Below is a small trained network, with its code and all its weights. Each question gives an input and a class and asks what happens when units are switched off, that is, made to give their printed mean instead of their output.

import numpy as np


def w(rows, s, z=0):
    codes = np.array(rows[::2]) - 128.0
    scale = np.full(codes.shape[1], s)
    scale[-1] = z or s
    return codes * scale


def norm(h):
    return h / np.sqrt((h * h).mean(-1, keepdims=True) + 1e-5)


def f(y):
    return np.maximum(y, 0)


def log_softmax(a):
    a = a - a.max(-1, keepdims=True)
    return a - np.log(np.exp(a).sum(-1, keepdims=True))


def net(x, mask):
    res = np.array(x, float).reshape(1, 4) / 4 @ E
    u = 0
    for l in range(2):
        y = f(norm(res) @ A[l][:, :-1].T + A[l][:, -1])
        res = res + np.where(mask[u : u + 6], y, B[l][:, -1]) @ B[l][:, :-1]
        u += 6
    return log_softmax(norm(res)[-1] @ U[:, :-1].T + U[:, -1])


A, B = {}, {}
E = w([
[118,105,126,132,168,140,188,2],'x0',
[132,150,104,164,87,54,214,140],'x1',
[44,144,49,99,107,181,166,163],'x2',
[138,111,112,123,135,120,113,128],'x3',
],0.0096)
A[0] = w([
[58,134,63,96,124,112,155,126,66],'0.n0',
[155,103,107,139,112,101,248,134,79],'0.n1',
[132,157,88,130,120,62,161,134,4],'0.n2',
[119,107,130,148,183,139,202,77,108],'0.n3',
[114,123,183,56,194,189,89,130,19],'0.n4',
[127,127,200,173,127,109,109,90,84],'0.n5',
],0.011,0.0039)
B[0] = w([
[129,142,137,157,58,255,103,118,228],'0.n0',
[160,59,124,25,150,126,88,153,254],'0.n1',
[143,131,159,36,195,115,186,173,187],'0.n2',
[75,140,55,176,186,92,23,79,252],'0.n3',
[85,129,149,55,94,92,224,140,214],'0.n4',
[186,90,40,117,56,157,147,166,201],'0.n5',
],0.0095,0.0067)
A[1] = w([
[113,118,94,87,194,80,164,193,42],'1.n0',
[100,107,118,40,160,91,111,102,192],'1.n1',
[100,117,131,77,164,202,131,139,168],'1.n2',
[189,101,126,139,132,58,127,129,254],'1.n3',
[88,149,143,166,110,96,98,248,140],'1.n4',
[163,83,171,144,132,98,130,108,166],'1.n5',
],0.012,0.0016)
B[1] = w([
[90,142,243,81,115,143,168,67,202],'1.n0',
[108,149,194,159,137,73,153,162,254],'1.n1',
[223,143,178,158,109,80,146,167,242],'1.n2',
[71,159,116,175,110,207,136,167,209],'1.n3',
[124,86,79,170,214,74,92,1,214],'1.n4',
[145,171,98,62,71,173,142,196,165],'1.n5',
],0.0099,0.0091)
U = w([
[116,122,232,69,137,90,197,153,212],'0',
[93,108,113,183,210,99,87,43,11],'1',
[149,134,79,130,72,247,145,181,147],'2',
],0.012,0.0012)

Each question gives the input, the list of numbers given to net, and the class t.
The units are the neurons (one row each of A and B). Each row of codes is followed by its name. A weight is (code - 128) times the scale printed after its matrix; where a second scale follows, it is the last column's (A, B and U).
mask holds one flag per neuron, layer by layer. A switched-off neuron (its flag False) gives its mean, the last column of its row in B, instead of its output. The means were averaged over made-up inputs and are rounded, as every weight is.
A unit's drop is (log p(t) with every unit on - log p(t) with that unit switched off) / (log p(t) with every unit on - log p(t) with every unit switched off).
The circuit of an input: a set's keep is (log p(t) with only the set's units on - log p(t) with every unit switched off) / (log p(t) with every unit on - log p(t) with every unit switched off). Starting from all 12 units, units are removed one at a time, each time the one whose removal leaves the highest keep (on an exact tie, the one counted first), for as long as the keep stays at least 0.8.
units of the circuit, in order: the units of the circuit, biggest drop first
unit that matters most: the unit with the biggest drop
k most important neurons: the k neurons with the biggest drops, biggest first
top k neurons in layer l: the k neurons of layer l with the biggest drops, biggest first
drop of u: that unit's drop, to one decimal
input [7,5,-6,-7], class 1: units of the circuit, in order : 0.n3
input [1,2,-3,4], class 2: 3 most important neurons : 1.n3, 0.n5, 0.n4
input [-7,-7,4,-6], class 0: units of the circuit, in order : 0.n4, 0.n0
input [8,-8,3,0], class 0: top 4 neurons in layer 1 : 1.n4, 1.n1, 1.n2, 1.n3
input [-8,-6,-7,6], class 1: 3 most important neurons : 1.n4, 0.n1, 0.n2
input [3,-7,-5,6], class 0: 2 most important neurons : 0.n4, 1.n1
input [3,-2,0,-3], class 1: 2 most important neurons : 0.n3, 0.n1
input [-1,3,-4,-8], class 2: units of the circuit, in order : 0.n5, 1.n1
input [-7,6,1,6], class 1: 2 most important neurons : 1.n4, 0.n4
input [-5,2,-6,5], class 2: top 3 neurons in layer 1 : 1.n3, 1.n5, 1.n1
input [-7,-4,-2,5], class 1: top 2 neurons in layer 0 : 0.n1, 0.n2
input [-5,-1,5,-8], class 1: 2 most important neurons : 1.n4, 0.n5
input [-8,0,8,-3], class 1: 2 most important neurons : 1.n4, 0.n5
input [-8,-6,-4,2], class 1: 3 most important neurons : 1.n4, 0.n1, 0.n2
input [3,-5,0,2], class 0: units of the circuit, in order : 0.n4
input [-3,-6,6,8], class 0: 2 most important neurons : 0.n4, 0.n5
input [-5,-7,7,3], class 0: top 2 neurons in layer 1 : 1.n3, 1.n2
input [-3,-8,6,-7], class 0: drop of 0.n4 : 0.7
input [-8,1,-6,-5], class 1: drop of 1.n4 : 1.3
input [5,-3,-7,-6], class 2: unit that matters most : 0.n5
input [-6,3,1,-4], class 1: drop of 1.n4 : 1.1
